Below is a small trained network, with its code and all its weights. Each question gives an input and a class and asks what happens when units are switched off, that is, made to give their printed mean instead of their output.

import numpy as np


def w(rows, s, z=0):
    codes = np.array(rows[::2]) - 128.0
    scale = np.full(codes.shape[1], s)
    scale[-1] = z or s
    return codes * scale


def f(y):
    return y / 2 * (1 + np.tanh(0.7978845608 * (y + 0.044715 * y**3)))


def log_softmax(a):
    a = a - a.max(-1, keepdims=True)
    return a - np.log(np.exp(a).sum(-1, keepdims=True))


def net(x, mask):
    res = np.array(x, float).reshape(1, 7) / 4 @ E
    y = f(res @ A[0][:, :-1].T + A[0][:, -1])
    res = res + np.where(mask, y, B[0][:, -1]) @ B[0][:, :-1]
    return log_softmax(res[-1] @ U[:, :-1].T + U[:, -1])


A, B = {}, {}
E = w([
[255,133,133,148,138,153,107,134],'x0',
[158,143,79,72,107,218,183,159],'x1',
[115,133,188,43,134,111,129,186],'x2',
[107,176,184,65,145,163,120,129],'x3',
[196,39,153,81,121,95,148,106],'x4',
[150,180,98,73,195,103,112,87],'x5',
[119,96,168,128,112,179,115,68],'x6',
],0.011)
A[0] = w([
[138,212,135,123,168,176,152,122,166],'N0',
[64,184,70,89,144,145,203,187,222],'N1',
[53,115,173,119,58,138,164,156,209],'N2',
[74,93,143,157,23,136,173,151,176],'N3',
[107,87,149,115,56,200,223,208,217],'N4',
[51,144,48,132,114,71,158,150,133],'N5',
[177,53,124,141,87,70,118,124,253],'N6',
[98,113,193,138,122,90,103,52,213],'N7',
[96,144,157,99,148,1,122,97,166],'N8',
[91,163,131,191,137,66,94,135,161],'N9',
[127,141,187,183,145,109,96,60,190],'N10',
[137,136,190,38,186,80,112,73,164],'N11',
[191,220,154,132,147,128,132,213,229],'N12',
[160,149,130,219,86,123,57,65,203],'N13',
[154,218,153,57,128,133,106,146,173],'N14',
[147,206,113,64,114,131,86,205,193],'N15',
],0.008,0.0042)
B[0] = w([
[192,214,122,142,109,207,142,134,187],'N0',
[142,206,146,105,82,99,189,67,244],'N1',
[64,135,211,102,81,146,81,119,229],'N2',
[71,68,152,170,36,100,115,88,224],'N3',
[154,115,159,135,60,151,164,102,254],'N4',
[111,186,136,129,132,60,103,75,208],'N5',
[186,2,104,157,193,29,152,100,215],'N6',
[28,78,126,142,173,132,57,152,203],'N7',
[141,144,182,106,148,75,80,130,215],'N8',
[91,191,104,160,140,80,82,141,197],'N9',
[74,108,100,148,192,162,57,167,187],'N10',
[106,102,134,32,189,145,130,146,213],'N11',
[173,175,115,149,111,157,173,179,219],'N12',
[100,114,20,197,141,167,90,148,196],'N13',
[145,139,138,75,136,148,170,172,206],'N14',
[165,214,201,97,121,128,161,186,214],'N15',
],0.0082,0.01)
U = w([
[78,97,191,132,67,145,125,87,119],'0',
[106,207,122,108,128,53,128,78,91],'1',
[128,146,24,134,186,227,110,39,222],'2',
[212,64,84,158,157,58,184,113,231],'3',
[105,92,158,2,223,98,85,158,80],'4',
[89,129,99,189,192,98,44,203,2],'5',
[175,212,138,56,136,173,190,217,151],'6',
],0.0077,0.002)

Each question gives the input, the list of numbers given to net, and the class t.
The units are the neurons (one row each of A and B). Each row of codes is followed by its name. A weight is (code - 128) times the scale printed after its matrix; where a second scale follows, it is the last column's (A, B and U).
mask holds one flag per neuron, in row order. A switched-off neuron (its flag False) gives its mean, the last column of its row in B, instead of its output. The means were averaged over made-up inputs and are rounded, as every weight is.
A unit's drop is (log p(t) with every unit on - log p(t) with that unit switched off) / (log p(t) with every unit on - log p(t) with every unit switched off).
The circuit of an input: a set's keep is (log p(t) with only the set's units on - log p(t) with every unit switched off) / (log p(t) with every unit on - log p(t) with every unit switched off). Starting from the 12 units with the biggest drops (on a tie, the unit counted first), units are removed one at a time, each time the one whose removal leaves the highest keep (on an exact tie, the one counted first), for as long as the keep stays at least 0.8.
units of the circuit, in order: the units of the circuit, biggest drop first
top k neurons: the k neurons with the biggest drops, biggest first
drop of u: that unit's drop, to one decimal
input [0,-1,3,-7,-6,-2,6], class 5: units of the circuit, in order -> (N1; N13)
input [-3,-4,-7,-1,5,6,4], class 5: top neuron -> (N13)
input [5,-5,-3,1,3,-8,3], class 5: units of the circuit, in order -> (N10; N13)
input [-1,-8,5,-2,-2,-8,8], class 5: units of the circuit, in order -> (N10; N7)
input [8,-2,-8,-1,1,-7,7], class 5: top 3 neurons -> (N13; N10; N1)
input [-8,8,3,7,1,-6,-2], class 0: top 3 neurons -> (N3; N2; N4)
input [-8,6,-8,-8,1,-4,-7], class 1: top 2 neurons -> (N5; N1)
input [-5,8,-2,-7,-2,0,-5], class 1: top 2 neurons -> (N5; N1)
input [6,-5,-6,-8,1,1,-4], class 5: top 3 neurons -> (N13; N10; N9)
input [-5,-5,6,5,-4,5,-7], class 6: top 2 neurons -> (N15; N14)
input [-8,4,5,5,2,-6,-5], class 0: top 2 neurons -> (N3; N2)
input [-6,-6,-2,-4,-6,-4,6], class 5: drop of N4 -> 0.0
input [-6,-7,1,-4,7,0,-4], class 4: drop of N8 -> 0.3
input [-6,7,0,-7,-8,1,3], class 1: units of the circuit, in order -> (N5)
input [4,2,-2,-1,-6,-1,5], class 2: drop of N13 -> 0.1
